Below is a small trained network, with its code and all its weights. Each question gives an input and a target symbol and asks what happens when units are switched off, that is, made to give their printed mean instead of their output.

import numpy as np


def w(rows, s, z=0):
    codes = np.array(rows[::2]) - 128.0
    scale = np.full(codes.shape[1], s)
    scale[-1] = z or s
    return codes * scale


def f(y):
    return y / 2 * (1 + np.tanh(0.7978845608 * (y + 0.044715 * y**3)))


def softmax(a):
    e = np.exp(a - a.max(-1, keepdims=True))
    return e / e.sum(-1, keepdims=True)


def log_softmax(a):
    a = a - a.max(-1, keepdims=True)
    return a - np.log(np.exp(a).sum(-1, keepdims=True))


def net(x, mask):
    ids = ['αβγδημπστφψ'.index(c) for c in x.split()]
    T = len(ids)
    res = E[ids] + P[:T]
    u = 0
    for l in range(3):
        r = res
        for j in range(2):
            rows = slice(3 * j, 3 * j + 3)
            q, k, v = (r @ M[l][rows].T for M in (Q, K, V))
            z = softmax(np.where(np.tri(T) > 0, q @ k.T / 3**0.5, -1e9)) @ v
            o = O[l][rows]
            res = res + np.where(mask[u + j], z, o[:, -1]) @ o[:, :-1]
        u += 2
        y = f(res @ A[l][:, :-1].T + A[l][:, -1])
        res = res + np.where(mask[u : u + 4], y, B[l][:, -1]) @ B[l][:, :-1]
        u += 4
    return log_softmax(res[-1] @ U[:, :-1].T + U[:, -1])


Q, K, V, O, A, B = {}, {}, {}, {}, {}, {}
E = w([
[154,197,115],'α',
[128,175,104],'β',
[170,57,124],'γ',
[178,192,87],'δ',
[92,132,92],'η',
[129,107,159],'μ',
[112,187,120],'π',
[195,250,127],'σ',
[129,57,78],'τ',
[118,111,142],'φ',
[197,156,151],'ψ',
],0.019)
P = w([
[75,255,212],'0',
[251,110,103],'1',
[237,88,125],'2',
[194,85,130],'3',
[186,87,116],'4',
[182,69,138],'5',
[186,70,138],'6',
[143,74,149],'7',
[154,71,144],'8',
[150,75,148],'9',
[171,60,174],'10',
],0.0073)
Q[0] = w([
[242,82,62],'L0H0',
[217,27,44],'L0H0',
[70,139,125],'L0H0',
[16,124,254],'L0H1',
[168,159,84],'L0H1',
[122,40,39],'L0H1',
],0.0093)
K[0] = w([
[101,203,128],'L0H0',
[19,202,254],'L0H0',
[207,191,81],'L0H0',
[127,59,51],'L0H1',
[170,147,240],'L0H1',
[61,143,211],'L0H1',
],0.0087)
V[0] = w([
[255,114,113],'L0H0',
[166,97,109],'L0H0',
[118,208,162],'L0H0',
[143,154,208],'L0H1',
[184,86,169],'L0H1',
[192,64,115],'L0H1',
],0.0092)
O[0] = w([
[185,166,149,190],'L0H0',
[205,74,134,101],'L0H0',
[35,84,219,253],'L0H0',
[237,253,254,211],'L0H1',
[155,118,83,153],'L0H1',
[159,143,22,115],'L0H1',
],0.0055,0.0038)
A[0] = w([
[143,254,64,254],'L0N0',
[137,82,202,110],'L0N1',
[173,35,174,77],'L0N2',
[64,184,133,198],'L0N3',
],0.0067,0.0034)
B[0] = w([
[152,113,218,254],'L0N0',
[142,224,70,158],'L0N1',
[2,146,106,158],'L0N2',
[188,41,210,153],'L0N3',
],0.0082,0.005)
Q[1] = w([
[62,142,165],'L1H0',
[204,199,131],'L1H0',
[248,107,188],'L1H0',
[65,163,137],'L1H1',
[222,227,197],'L1H1',
[81,24,116],'L1H1',
],0.011)
K[1] = w([
[100,149,58],'L1H0',
[134,149,219],'L1H0',
[2,100,174],'L1H0',
[62,209,92],'L1H1',
[191,187,122],'L1H1',
[8,76,89],'L1H1',
],0.0097)
V[1] = w([
[211,169,127],'L1H0',
[116,87,174],'L1H0',
[254,65,43],'L1H0',
[106,83,172],'L1H1',
[146,101,167],'L1H1',
[160,116,79],'L1H1',
],0.01)
O[1] = w([
[87,254,119,150],'L1H0',
[134,83,135,179],'L1H0',
[235,126,124,2],'L1H0',
[207,220,99,142],'L1H1',
[143,90,215,172],'L1H1',
[147,104,154,92],'L1H1',
],0.0066,0.013)
A[1] = w([
[92,75,62,77],'L1N0',
[104,2,125,62],'L1N1',
[121,123,104,43],'L1N2',
[132,119,134,2],'L1N3',
],0.0084,0.0023)
B[1] = w([
[254,119,77,128],'L1N0',
[169,177,77,250],'L1N1',
[153,145,10,50],'L1N2',
[96,42,50,58],'L1N3',
],0.0048,0.0015)
Q[2] = w([
[175,213,244],'L2H0',
[164,127,169],'L2H0',
[2,79,228],'L2H0',
[204,224,170],'L2H1',
[172,122,76],'L2H1',
[182,101,199],'L2H1',
],0.0079)
K[2] = w([
[126,176,72],'L2H0',
[194,54,145],'L2H0',
[130,168,174],'L2H0',
[62,186,141],'L2H1',
[194,128,152],'L2H1',
[6,141,110],'L2H1',
],0.013)
V[2] = w([
[79,38,144],'L2H0',
[167,2,211],'L2H0',
[105,186,203],'L2H0',
[183,203,189],'L2H1',
[157,150,155],'L2H1',
[131,136,158],'L2H1',
],0.009)
O[2] = w([
[2,103,220,129],'L2H0',
[16,14,210,146],'L2H0',
[158,223,167,250],'L2H0',
[210,67,128,182],'L2H1',
[130,149,200,146],'L2H1',
[137,60,3,155],'L2H1',
],0.0055,0.017)
A[2] = w([
[111,163,155,150],'L2N0',
[71,173,125,2],'L2N1',
[8,109,133,92],'L2N2',
[160,138,217,181],'L2N3',
],0.013,0.0071)
B[2] = w([
[96,148,59,185],'L2N0',
[207,254,94,144],'L2N1',
[208,133,186,195],'L2N2',
[124,68,23,255],'L2N3',
],0.0083,0.019)
U = w([
[80,110,53,156],'α',
[177,105,196,144],'β',
[120,182,74,36],'γ',
[103,111,91,156],'δ',
[186,218,219,93],'η',
[12,160,38,112],'μ',
[220,154,126,82],'π',
[116,101,25,143],'σ',
[208,78,103,59],'τ',
[126,147,126,254],'φ',
[152,66,57,149],'ψ',
],0.011,0.0072)

Each question gives the input, a string of symbols that net reads in full, and the target symbol t.
The units are the heads (3 rows each of Q, K, V and O) and the neurons (one row each of A and B). Each row of codes is followed by its name. A weight is (code - 128) times the scale printed after its matrix; where a second scale follows, it is the last column's (O, A, B and U).
mask holds one flag per unit, layer by layer, with each layer's heads first. A switched-off unit (its flag False) gives its mean, the last column of its rows in O or B, instead of its output. The means were averaged over made-up inputs and are rounded, as every weight is.
A unit's drop is (log p(t) with every unit on - log p(t) with that unit switched off) / (log p(t) with every unit on - log p(t) with every unit switched off).
The circuit of an input: a set's keep is (log p(t) with only the set's units on - log p(t) with every unit switched off) / (log p(t) with every unit on - log p(t) with every unit switched off). Starting from the 12 units with the biggest drops (on a tie, the unit counted first), units are removed one at a time, each time the one whose removal leaves the highest keep (on an exact tie, the one counted first), for as long as the keep stays at least 0.8.
circuit, biggest first: the units of the circuit, biggest drop first
k most important neurons: the k neurons with the biggest drops, biggest first
heads that matter: for each layer, one digit per head in row order, 1 if its drop is at least 0.15 and else 0, layers parted by /
drop of u: that unit's drop, to one decimal
input η γ α η γ, target β: circuit, biggest first -> L2H0, L1H0, L2N2, L0H1
input γ τ ψ ψ α β, target τ: circuit, biggest first -> L1H0, L0H0, L2H0, L2H1
input α γ φ ψ π τ φ τ τ β, target μ: 4 most important neurons -> L2N2, L0N3, L2N0, L0N2
input σ ψ α μ δ δ τ, target γ: heads that matter -> 11 / 10 / 10
input η φ μ μ μ η τ α γ, target β: circuit, biggest first -> L2H0, L1H0, L0H0, L2N2
input μ π π, target μ: circuit, biggest first -> L2N2
input α τ α α π γ, target μ: 3 most important neurons -> L0N2, L2N2, L0N3
input ψ ψ ψ δ, target π: 3 most important neurons -> L0N2, L0N1, L0N3
input π τ γ η π η δ π τ β, target η: heads that matter -> 11 / 10 / 11
input π π α η β, target η: 2 most important neurons -> L2N2, L2N1
input τ γ μ γ δ, target ψ: circuit, biggest first -> L1H0, L2H0, L0H1
input ψ β μ τ, target π: heads that matter -> 01 / 10 / 10
input π β φ ψ τ π ψ η γ φ δ, target η: 3 most important neurons -> L2N2, L0N3, L2N1
input γ π π π φ γ τ σ β μ σ, target ψ: 2 most important neurons -> L2N3, L2N2
input ψ φ π π τ π τ π γ, target π: most important neuron -> L2N3
input π δ μ μ φ π, target η: 2 most important neurons -> L2N2, L2N1
input π δ φ, target η: 4 most important neurons -> L2N2, L0N3, L2N1, L0N0
input π τ π ψ ψ ψ, target η: 3 most important neurons -> L2N2, L2N1, L0N3
input σ μ α η π π σ β ψ δ, target γ: 3 most important neurons -> L2N3, L2N0, L2N1
input α ψ τ μ π α, target μ: 3 most important neurons -> L2N2, L0N3, L2N0
input ψ β τ α, target π: most important neuron -> L0N2
input π β τ τ δ τ β γ ψ, target η: 4 most important neurons -> L2N2, L0N3, L2N1, L0N0
input τ η τ φ γ σ φ β, target ψ: heads that matter -> 10 / 10 / 10
input α ψ ψ ψ, target μ: heads that matter -> 10 / 10 / 10
input α α π σ α π γ δ ψ η β, target μ: heads that matter -> 11 / 10 / 10
input σ τ μ μ δ, target γ: heads that matter -> 11 / 10 / 10
input ψ α δ δ β τ γ α, target π: drop of L0N1 -> 0.1
input γ δ δ β, target τ: drop of L1H1 -> 0.1
